Here is a tiny trained network, its code and every weight. The questions are about switching its units off for an input and a target symbol, where a switched-off unit gives its printed mean instead of its output.

import numpy as np


def w(rows, s, z=0):
    codes = np.array(rows[::2]) - 128.0
    scale = np.full(codes.shape[1], s)
    scale[-1] = z or s
    return codes * scale


def f(y):
    return y / 2 * (1 + np.tanh(0.7978845608 * (y + 0.044715 * y**3)))


def softmax(a):
    e = np.exp(a - a.max(-1, keepdims=True))
    return e / e.sum(-1, keepdims=True)


def log_softmax(a):
    a = a - a.max(-1, keepdims=True)
    return a - np.log(np.exp(a).sum(-1, keepdims=True))


def net(x, mask):
    ids = ['αγεζηθμπψ'.index(c) for c in x.split()]
    T = len(ids)
    res = E[ids] + P[:T]
    r = res
    for j in range(3):
        rows = slice(3 * j, 3 * j + 3)
        q, k, v = (r @ M[0][rows].T for M in (Q, K, V))
        z = softmax(np.where(np.tri(T) > 0, q @ k.T / 3**0.5, -1e9)) @ v
        o = O[0][rows]
        res = res + np.where(mask[j], z, o[:, -1]) @ o[:, :-1]
    y = f(res @ A[0][:, :-1].T + A[0][:, -1])
    res = res + np.where(mask[3:15], y, B[0][:, -1]) @ B[0][:, :-1]
    return log_softmax(res[-1] @ U[:, :-1].T + U[:, -1])


Q, K, V, O, A, B = {}, {}, {}, {}, {}, {}
E = w([
[211,162,167,205],'α',
[72,171,176,100],'γ',
[64,108,134,66],'ε',
[180,19,154,121],'ζ',
[94,237,211,186],'η',
[150,46,210,82],'θ',
[172,112,4,139],'μ',
[167,56,95,123],'π',
[191,191,128,194],'ψ',
],0.017)
P = w([
[19,91,141,169],'0',
[65,138,166,154],'1',
[149,50,101,190],'2',
[153,194,148,52],'3',
[221,74,85,190],'4',
[214,191,134,10],'5',
],0.014)
Q[0] = w([
[229,128,130,127],'h0',
[187,103,79,212],'h0',
[172,106,139,238],'h0',
[223,128,88,101],'h1',
[96,199,155,59],'h1',
[202,116,158,67],'h1',
[95,65,89,2],'h2',
[77,122,135,122],'h2',
[110,146,202,87],'h2',
],0.012)
K[0] = w([
[224,148,108,109],'h0',
[137,131,149,82],'h0',
[139,197,124,98],'h0',
[236,108,165,95],'h1',
[127,83,123,173],'h1',
[166,137,84,164],'h1',
[165,52,136,89],'h2',
[2,39,196,148],'h2',
[97,166,122,94],'h2',
],0.017)
V[0] = w([
[37,157,184,48],'h0',
[126,201,226,159],'h0',
[180,130,167,146],'h0',
[162,138,185,250],'h1',
[102,249,111,189],'h1',
[220,76,204,151],'h1',
[155,110,96,129],'h2',
[76,129,187,65],'h2',
[58,75,68,6],'h2',
],0.011)
O[0] = w([
[169,173,9,89,2],'h0',
[172,229,82,114,32],'h0',
[80,170,139,157,139],'h0',
[167,200,196,176,206],'h1',
[163,144,245,79,8],'h1',
[192,141,33,209,230],'h1',
[94,81,157,79,193],'h2',
[160,161,2,129,18],'h2',
[168,52,92,108,97],'h2',
],0.0077,0.0055)
A[0] = w([
[91,71,147,171,72],'n0',
[103,204,180,166,110],'n1',
[81,37,195,93,175],'n2',
[175,127,94,12,249],'n3',
[132,87,147,163,41],'n4',
[122,232,24,87,119],'n5',
[51,201,178,218,221],'n6',
[51,158,89,120,102],'n7',
[206,131,184,184,253],'n8',
[146,69,153,5,50],'n9',
[193,158,71,169,208],'n10',
[155,198,159,91,71],'n11',
],0.011,0.0073)
B[0] = w([
[137,228,143,184,199],'n0',
[142,67,156,158,200],'n1',
[160,221,60,54,254],'n2',
[252,174,157,194,163],'n3',
[82,226,146,166,164],'n4',
[89,2,135,140,171],'n5',
[194,92,137,67,225],'n6',
[116,203,141,173,134],'n7',
[26,85,59,91,236],'n8',
[92,86,207,189,182],'n9',
[162,141,231,120,196],'n10',
[104,185,72,167,165],'n11',
],0.0078,0.019)
U = w([
[71,96,214,105,232],'α',
[136,156,199,139,38],'γ',
[175,148,77,44,209],'ε',
[52,171,153,251,46],'ζ',
[147,196,155,163,3],'η',
[112,83,64,126,52],'θ',
[58,207,168,131,157],'μ',
[85,138,2,78,217],'π',
[57,71,72,15,72],'ψ',
],0.0088,0.0033)

Each question gives the input, a string of symbols that net reads in full, and the target symbol t.
The units are the heads (3 rows each of Q, K, V and O) and the neurons (one row each of A and B). Each row of codes is followed by its name. A weight is (code - 128) times the scale printed after its matrix; where a second scale follows, it is the last column's (O, A, B and U).
mask holds one flag per unit, heads first, then neurons. A switched-off unit (its flag False) gives its mean, the last column of its rows in O or B, instead of its output. The means were averaged over made-up inputs and are rounded, as every weight is.
A unit's drop is (log p(t) with every unit on - log p(t) with that unit switched off) / (log p(t) with every unit on - log p(t) with every unit switched off).
The circuit of an input: a set's keep is (log p(t) with only the set's units on - log p(t) with every unit switched off) / (log p(t) with every unit on - log p(t) with every unit switched off). Starting from the 12 units with the biggest drops (on a tie, the unit counted first), units are removed one at a time, each time the one whose removal leaves the highest keep (on an exact tie, the one counted first), for as long as the keep stays at least 0.8.
units of the circuit, in order: the units of the circuit, biggest drop first
unit that matters most: the unit with the biggest drop
top k neurons: the k neurons with the biggest drops, biggest first
which heads matter: for each layer, one digit per head in row order, 1 if its drop is at least 0.15 and else 0, layers parted by /
input θ α ζ μ, target ζ: which heads matter	110
input η η α, target α: top 2 neurons	(n10, n5)
input μ μ ζ μ ψ, target α: units of the circuit, in order	(h2, n6, n8)
input μ ζ ψ α ζ, target α: unit that matters most	n2
input ψ μ ψ π, target ψ: top 3 neurons	(n8, n0, n3)
input ζ α μ π π ζ, target π: which heads matter	110
input ζ μ ψ α μ ζ, target μ: units of the circuit, in order	(h0, n2, n0, n4)
input θ ζ ζ η ζ, target η: units of the circuit, in order	(h0, n3, h1)
input μ π ε γ μ θ, target μ: top 2 neurons	(n2, n0)
input π μ θ μ, target θ: units of the circuit, in order	(h1, n2, n5)
input μ μ μ ε ε, target ε: top 4 neurons	(n2, n8, n10, n3)
input μ μ η ε, target ε: which heads matter	101
input γ π μ γ π, target γ: top 2 neurons	(n3, n2)
input μ ζ μ α π, target α: which heads matter	111
input θ γ ζ π π ε, target π: units of the circuit, in order	(h1)
input θ γ γ θ θ μ, target θ: units of the circuit, in order	(h1, n2)
input π π γ, target π: which heads matter	000
input ζ ζ μ ζ π, target ζ: which heads matter	011
input ψ ζ μ μ θ, target μ: top 2 neurons	(n2, n9)
input γ π ζ π ε, target π: units of the circuit, in order	(n10, h1)
input γ μ α ζ π, target ζ: units of the circuit, in order	(h1, h2, n6)
input α η π, target η: units of the circuit, in order	(h0, h1)
input α ε ζ, target ε: unit that matters most	h0
input α ε μ ε ζ θ, target ζ: units of the circuit, in order	(h0, h1)
